Each row is followed by its class number.
[  92 -172  167  361  -16  112  240 -199  -96  198  210   79  137 -211
  238  221  188  130  188  -54    4  107  168  -23  100  142   -9   63
   43  -78  215    4 -484 -274]  5
[  64  -85  -48   20   -4 -158  -36 -254    6   57  281 -115   46   51
  -64 -210  228   -5 -242  -69 -238 -160  195 -134  162 -126   39   76
  230  -60 -219 -114 -205 -452]  9
[ -62 -742   -1  -34   17 -305 -180 -179   19 -123  -75 -235  -39 -198
 -104  193  600  247  227 -217  -72 -185  -40   92  -68  237   15 -142
 -207   21 -372   98  127   36]  8
[  37  111   15 -118  -33   38  -72   21    3 -103 -232   19  -21    8
 -138  117  -83  -16  -66   29   59  -58  -95 -100  -78  -89   42   71
  -24   -7   56   27   27   70]  4
[ 116  -29 -352 -283  -52 -135 -117  -95   37 -147   84  -47   63 -323
 -142  305  215  -69  146  -31 -141 -161  -81 -151  380  -36   50 -445
  263   74   92  147  -97  151]  11
[ -50   42  -19  -33  -77  -39  -62 -101   35   17 -142   -3   24   28
 -172    8 -257    0  -81   98   24 -101   -3   45  -48 -108   96  108
  -31  -82  -34   22 -103  116]  11
[ -80   35  -26 -106  -47  -88  -98    3   59  -43  -26  134 -229  181
  -36  -56 -162 -182  -12 -153 -141  101   13  -33 -162 -276  -47  151
  -74   15   92   20  139   17]  8
[ 120  427  -81 -234 -338    4 -210  230  464  106 -122  -51 -108  204
 -156 -192 -292 -718 -555  177 -126  114   16  -77 -181  -56  422  459
 -182 -182   23    5  155   24]  2
[ -92  222 -179 -247  -55   90   59  374  -15   67  -75   79   13  -74
  -30  218 -106 -218 -200  250  -15 -206 -226  -26  -27 -104  -73 -102
   89  138    2   41   90   13]  7
[ -18  172  121  -62   24  252   91  277  -24  -64 -244   58  -89   56
    0  118  224   15    7  -86   52   47 -150   35 -113  121  121 -342
 -203   20  -19  -90   54 -104]  7
[ -24  223  133   42 -120  -27 -125   88   22   15  -22   48 -157  212
   60 -355 -123 -122  -83  -41 -149  158  160 -110 -336  -78  -56  142
   -7  -50  174  -50   -7 -384]  10
[ -78   42  287  -46    5   44   -2  149  -60   69 -328   40   36  165
 -153  -81 -110   67 -144   57   58  -33 -170  121 -153   43   96  119
 -300 -116 -285   78   61  124]  7
[-227   13 -141 -150   67  137  242  200  196 -108 -171  141 -141   79
  -60  201  156 -138  -42  -94  -53   60 -123  217 -236  207   57 -277
 -294   -6 -221  -90  184 -138]  12
[ 135  -57 -293 -165 -134 -204 -348  130  147  -69   76 -109  344  -63
 -214  139  264 -135  -24  -16 -144 -286  -65  -85  231  146   44 -118
  103  105 -159  193   76  268]  1
[ -83 -198   51  -34  232   94  275  -35 -301   32  -12  -45 -101 -146
   90   45  103  420  104 -204   48   -8  186   10   98  111    3  -98
 -220  -23  283 -141 -114 -128]  3
[-176   -8  231   89   54  -33 -138    0  -18   22  170   70 -121  334
  163 -231  -13  -84   46 -124 -209  260   40  119 -316   18 -174  256
 -196 -186   17  -45   93 -194]  2
[ 327  255  398   -1  -13   29 -267  147  262  125  -98   35  -22  -42
 -272  -13  165 -324  -33 -119  155 -163  -52  112  -27  -83  319  161
  -37  -19 -369  203  182  187]  2
[ -68  150  -90  -62 -114    2   38  337  -41   52   88  152   57  152
  -89  -59 -152 -183 -160   95 -134   15 -107   94  -59 -136   35   39
   -1  -26  -12   69   -7  -58]  0
[ -29   42  -41  -33  -24  -15   61   19   -9  -53 -151   68  -30   15
  -72  -32  -90   30  -68   53    8   41   -7   22  -11  -56   31    0
  -24  -26  -17    0    6  -62]  1
[  47  266   70   71   -8  -36  130   38  -43   57  180   72  -94  108
   74 -337 -184 -112  -25   -5 -199  195  201 -103 -105   56 -134   91
  -65  -52  145   29 -148 -250]  0
[   0  -43   86   47  -61  -74 -131  107  103  -13   26  -21 -134  224
 -107 -330  -48 -103  -44 -179  -94  179  107   48 -134  -18  209  140
 -105  -62  -31  -43  193  -80]  12
[ -27  208  106   23   -9   39  -23   91    6  -53  -83   97 -238  205
   38 -183 -159 -153  -26   -4 -252  226   57  -72 -152 -115  -73   -8
 -121   20  181  -37   36 -181]  9
[ -86  108  -44 -114    7   41   26   63   12  -81 -153   36  -70   35
 -114   46  -64  -18  -72  -14    7    2 -109    0  -76  -16   10    4
 -167  -14  -24    4  127  -25]  3
[-230  -22   19   60   -1   62   -2  -64 -146 -129  -19    9 -205  163
  255  -52   40  -89    2   46 -105  234   69  -83 -212 -148  -75   46
  -63 -122  358 -162  -73 -324]  3
[ -66   79  275  -72   38  272 -104  213  -42  -75 -393   18   -3  -45
   17  390  296  -36    2  -33   54   18 -196  252 -114  -26  187 -237
  -46  -97 -204 -109  122  -58]  11
[ -23  -96  141  -46  101 -138 -221  -35   78  -76   21  -33  -87  244
   16 -258  104  -46  -45 -105 -171  278  136   34  -91   70   65  196
 -147 -135   30  -25  244  -34]  9
[  73 -430 -131   95  141 -314   44  -63  167  -39  124 -173   75 -122
 -125  -26  437  294  168  -79   58 -193  -71  232  337  457  -13 -339
 -271  119 -459  284  139  276]  0
[-264  -69  193 -112   76  -24 -227  120  -48 -264 -227  114 -215  259
 -260   -9  408  -27 -134 -326 -263  -58  -11  458 -611   54  129   30
 -324 -348 -425 -235   31 -320]  10
[ 167    4 -121   70 -137 -213 -159 -122   68  123   19 -244  152   -1
  153 -168    8  -51  -70  237  -88  118  121 -128  181   -8   -4  -54
  116   16  149  151   41 -100]  12
[-138 -174   51   85  -49   -1   -2    6   49   18 -284   36  130   85
  -25 -150   60  -25    0  194  160   86   12  136 -147   68  159  146
 -165  -99 -116   31   69  -13]  1
[ -76   70   -1  -81   10   -3   41  -23  -49 -106 -112    2 -134  -37
   -9   35  -20  -19  -57   64   40  -28 -111  -47   18  -31    7 -111
  -11  -25   54  -19  -37   42]  3
[-146   11  -37 -147   69  109  202  144 -263 -207 -449  110  -21   -7
  181  123  112   25  -54    9    0  185  -90   -9   26  -97  -40 -163
 -129   -7   62   -2  102 -183]  12
[ -15   58  154 -109   86  125   79  221  -85  -93 -154  -32   -8  154
  -85  -48  -95  -83  -21 -120  -54   -5  -42   18  -95  -19   -2   42
 -234   32  -11   57  214  228]  4
[ -68 -422   32  -44  237 -114  164  -40 -140 -218   34 -135  -87   -2
  191 -103  551  223   46 -165  -79  -19  199   13  -54  296  -40 -388
  -63   32  111 -126  -32  -98]  6
[  95  -56  -38   70   93  -18   -8 -134   48   57  -27  -59  122  -43
   38    0   15   53  173    5  109 -147  167 -160  203  164  -65   24
 -207   64  113  134 -164  281]  8
[ 174  694  366   90 -178   81  -34 -348   35   97 -123  142 -270  120
  -90 -257   37 -372 -237 -194  -94  132 -242  -97  -26 -267  173  103
  106   80  -18  -28  164 -101]  8
[ 182  180  447 -168 -126   -3 -261  375  -89   95 -451    9   39  397
 -431  -15 -182 -102 -221 -252 -236  182  -17  347 -494 -195  449  184
 -590 -301 -434  109  182  141]  7
[ 196  462  172 -152  115  -52 -109 -318 -296  -45    6  -37    1  198
 -295  -16  -81   52 -296 -416 -353   43  141  -96  400 -182  410  -39
   21  -68   13  -89  -20   49]  11
[ 158 -429  -20   21 -152 -164 -371   43  -20 -123  -14  -97  148  102
  282   32  358  -94 -128  -94  -58  179  153   20  -50 -338   94  230
  342 -136   43 -162  -87 -126]  4
[-133  212  185   64   19  -35   16 -129 -159   -8 -120   82 -248  291
  265 -415 -242  -15  -77   15 -121  427   91  -95 -138  -37 -104  141
 -146  -72  264  -70   24 -253]  11
[ 194 -143  -11  -34  -71  163   15  302  135 -223    5  -56  -35  -62
  217  334   99  -66  147 -228  128  -81  -97 -137 -158   40 -188 -266
   64  169 -158 -133 -121  310]  6
[ -60   24  -71 -124  -14  -12  -42   67   -4  -98 -170   71 -122    7
 -172  -25 -116    3  -24  -20  -20 -121  -48  -16  -24 -110   44   -5
  -97  -20    9   22  -43   67]  10
[-119  149   56  -70   13  -86 -124  126  -84  -55  -99  160 -216  145
   92  -73 -137  -99   68  -97 -227  195   20  -86  -31 -114 -132   22
 -133   39  139  159  124 -154]  10
[ 239  607  268  -96  182 -111 -294 -106  -98   36  106  -16  -83  202
 -601 -414 -352 -106  -17   48 -356  -53 -130   29   86  -76    6   57
 -108 -130 -228  216  143  214]  4
[ -53   28  -84  -68   -6   40   32  -44   33 -101 -129   33  -20  -22
  -30    6   96   46  -14   45   78   -6 -113    5    7   21   42 -148
    5  -37    1  -41   -7  -41]  10
[-123    0  -64 -114   -4  -29   19  -48  -43  -84 -173   20  -35   37
 -113  -50  -15  108  -98  -13   39  -13  -38   37  -25   18  128   -7
  -70  -63   11  -37   82   -6]  6
[  69  113  -57  -46  -61   38   95  -12   17  -24 -154    8  -55   33
  -96 -107 -153   -8  -46   13   31   48  -14  -58  -62  -46   54  -27
  -94  -13   50  -21  -18   27]  5
[-242 -230   29 -154   -8   47    3  348  -63 -101 -447   90  -98  137
    7   26   29   69  -34 -105  -23  101  -53  153 -238   67   82   41
 -422  -51 -215  -53  180 -119]  2
[ 117 -234 -284  -51   16 -181 -256  237   68   67  206 -137  -45 -157
  -26  -97  161   34  183  125  -68  -67  139 -126   21  285  -23  -97
  -72  123   82    5  -35  -44]  7
[ 181   41   22   -1  -70  -48   74   -9  158  157  140 -110  -40 -146
 -107 -107  -94 -215  -67    1  -60  -89  179  -46 -162   31  109   89
  113  102   84  -38   20   63]  12
[-211 -240   72  -52  253   54   -4  -58 -140   32   77 -119   13 -343
   62  287  337  148  104  100  138 -327  -41   -4   67  221 -123  126
  162  109   75  -46  175  -32]  4
[-155  172  119  -23   75  264  272 -121 -146  -19 -138   90  -79  -29
  120   97   50  -21   -8   93   56  135 -312  -30  257  -45    9 -118
  -23  -85   11  -10   -7  -89]  4
[-122  -27  114 -127  182  199   83  287   14  -31 -240   43  -26    7
  -91  162  227  -41  -62   50  -77   52 -168  208  -39  119   84  -62
 -285   20 -130   -8  384  -68]  9
[ -55   20 -153 -122  -28  -32   26   27   21  -70  -66   29  -14   65
 -197  -55  -88   35 -106   41   -1  -85  -73  -30   33 -111   61  -32
  -40  -40  -21   25    7    0]  7
[ -81 -153  -81  -40   50   37    0  195    4  -67 -197   49  -13  -11
   16  110  188  -94   74   69   45   48 -197  106  -31  136   21  -67
 -229  105 -114   56  247  138]  5
[-142  116  141   54  -29  -46 -128  -36  -87   55  -84  137  -95  220
   20 -104 -235  -56   51  -97 -202  237  152  -24 -122 -124   40  179
 -140  -26  212   66   42 -173]  11
[  51   57  261  -93   13   37 -138  277 -131   88 -138  -30  -57    3
 -178  157 -150  -39   50   48  -87  -44  -61   -9 -123 -116  126   47
 -153    9  -26  134  113  137]  0
[ -40 -348 -218   81   65  -82   13   85 -137  -75   26  221  -21 -102
  196   60  246  277  292 -154  -65  105   33 -103   37   68 -274 -136
   13  251  274  -46 -111 -166]  7
[  11   44   54   46  -25   14   28  149 -138  -54  -96  150 -124  196
  144 -115 -169  -81   45  -80 -174  327  149  -50 -244 -122  -81  106
 -173  -35  331  -15  -63 -136]  5
[-155  -40   28   91   23  147  258   31  -99   41 -143  203   48   48
   65   95  -18   66   92  129  102  127 -256   52  -43   82  -73  -92
 -169    5 -135   28  -68  -89]  5
[-137  -80 -222  241 -146 -186 -147 -288  -58  169 -209  162  106   27
 -177 -199 -317  207   76  109 -134  293  317   -7  128  119  401  185
  -12   69  114 -141 -176 -320]  11
[  98  352  370  116  202  -65 -366 -375 -158  -30 -302 -183  -16  -90
   69 -242  -85   76   53  411   24   -3 -122  -64  454  -60  -87 -140
  372  -40 -163   25   37  248]  10
[ 324  -40 -224 -180 -232 -133 -217  395  199  131  -37 -136   90 -168
 -104  -73   15 -320   26 -123 -111 -201   71   -7 -133  108  -46  103
 -209  155 -269  153   67  310]  5
[ -38  880   11   81  123  167  157   48 -100  -22  239  106 -308  168
  -92 -107  203  -61 -120 -282 -154   46   -6  182  323    8  218 -599
  100   45 -238 -130  142 -616]  0
[-119   23   61  114  -13  142  -62  324  117  220 -289   81   31  103
  -11 -308  232 -156 -191  238 -245  285  191  364  -26   89  373 -112
  -21 -116 -316 -248   73 -792]  11
[ 195  899  -14 -298  119  -51 -164  172  -66  -94  -95  269 -115   27
 -195  129 -266 -357  -40  -13 -130   78   84  -12 -116 -114  -95  -23
  -73  -64  110  247   91   22]  8
[ -19   78  323 -156  -93  147 -114  422 -288  -44 -273   49  136  137
  -19  240   17 -143 -118 -138 -146   97 -140  102 -137 -454  119   84
  -10 -143 -264  141  203 -220]  10
[-204  -34   64   28   22   42  -47  -30   70   69 -282   -6   52   70
  -59 -231  166  121  -56   86  151   88  -33   94   66  180  186  149
 -233 -152 -255   19  206 -294]  7
[-143   45  -34   39  -73  -82  -31    9 -110   34  -50  157  -87  135
   32 -212 -371  -82   29   67 -120  251  194  -35 -153  -81   38  252
 -118  -66  278   17 -119 -131]  11
[ -49  -56  -53   62  -98  -82  -24   64  112  -99   78    7  -83  334
   85 -122  -80  -74 -132 -105  -94  210  116   41 -310   48    9  109
 -226 -189   67  -73 -109 -134]  12
[ -98  -47   42   -9  -81   77  112  291   52  -31 -305  283  -69   59
  -34  -54  -23  -44   82  -73  -97  138 -119  152 -102  -51  -38  -82
 -216  -23 -197   61  -68  -83]  0
[ -63   49  302   25   53  301  170  279 -134  -51 -327   -2   42   49
  180  139  113   25  -86  -59  129   47 -152  137 -120  -16  -56  -27
 -110   23 -145 -110  203   -8]  8
[-168    5  133  113    4   32  -28  -95   -9  -43  -59   15 -136  322
  103 -130  -73   18  -34 -101    3  272  130  -15 -398    7   18  307
 -218  -74  180 -128  160 -276]  4
[ -95   83  -88 -107  -17  -48  -26  -48   -4  -57 -147    9  -98    2
  -76  -16  -95  -34  -45   70   37  -31  -26   36  -39    1   92  -75
  -53  -13  -13  -20    7   53]  11
[   1   -4 -206 -330  128  -55 -233  269   -2 -151 -184  -57   35   77
 -392  -14  134  -16  -88  -47  -73 -148  187 -168 -157  252  287  147
 -456  -16  526  104  261  110]  12
[  74   -5  -17  -38  -37  181  112  395   77   40 -270  140   11  -87
    2  181   19 -132   66  119  -19   72 -101  153 -103  -85   37 -269
  -24  170 -144  -52   63   -3]  9
[ -39   27  -60 -107   37   -1   60    9  -63 -104 -171   -3  -32  -42
    2    8   28  107  -15    3   73   40  -22   29  -18   81   25  -92
  -92  -30   30   -6   72   21]  6
[-147   42  151  -67  148  181  175   23  -99  -43 -316   96 -112   75
  -11   61  124   62   17 -191   45   51  -56  215  -87   19   88 -106
 -274  -80 -202 -108  119  -12]  5
[ -92 -141   52    6  113   81  111   78  109   50 -226  -14  139   75
  -64    1   -9   23   56  188  -20   29 -170  181  -85  247  -76 -108
 -271   86 -247   14  232  282]  1
[ -28   40   55   21   32   42  -76  120   36  -56   43  121 -126  284
   66 -222  -14 -110   92  -72 -131  288   56  -39 -143 -165  -14  -29
  -33  -28   76  -86   78 -161]  0
[ 163  -54 -188 -158  -23   11  150  149  130   22 -162   -3   75  -68
 -327  -54   61   26 -115   20    6 -280  -53 -104   83  176  195 -167
 -289  176  124   85  -40  220]  2
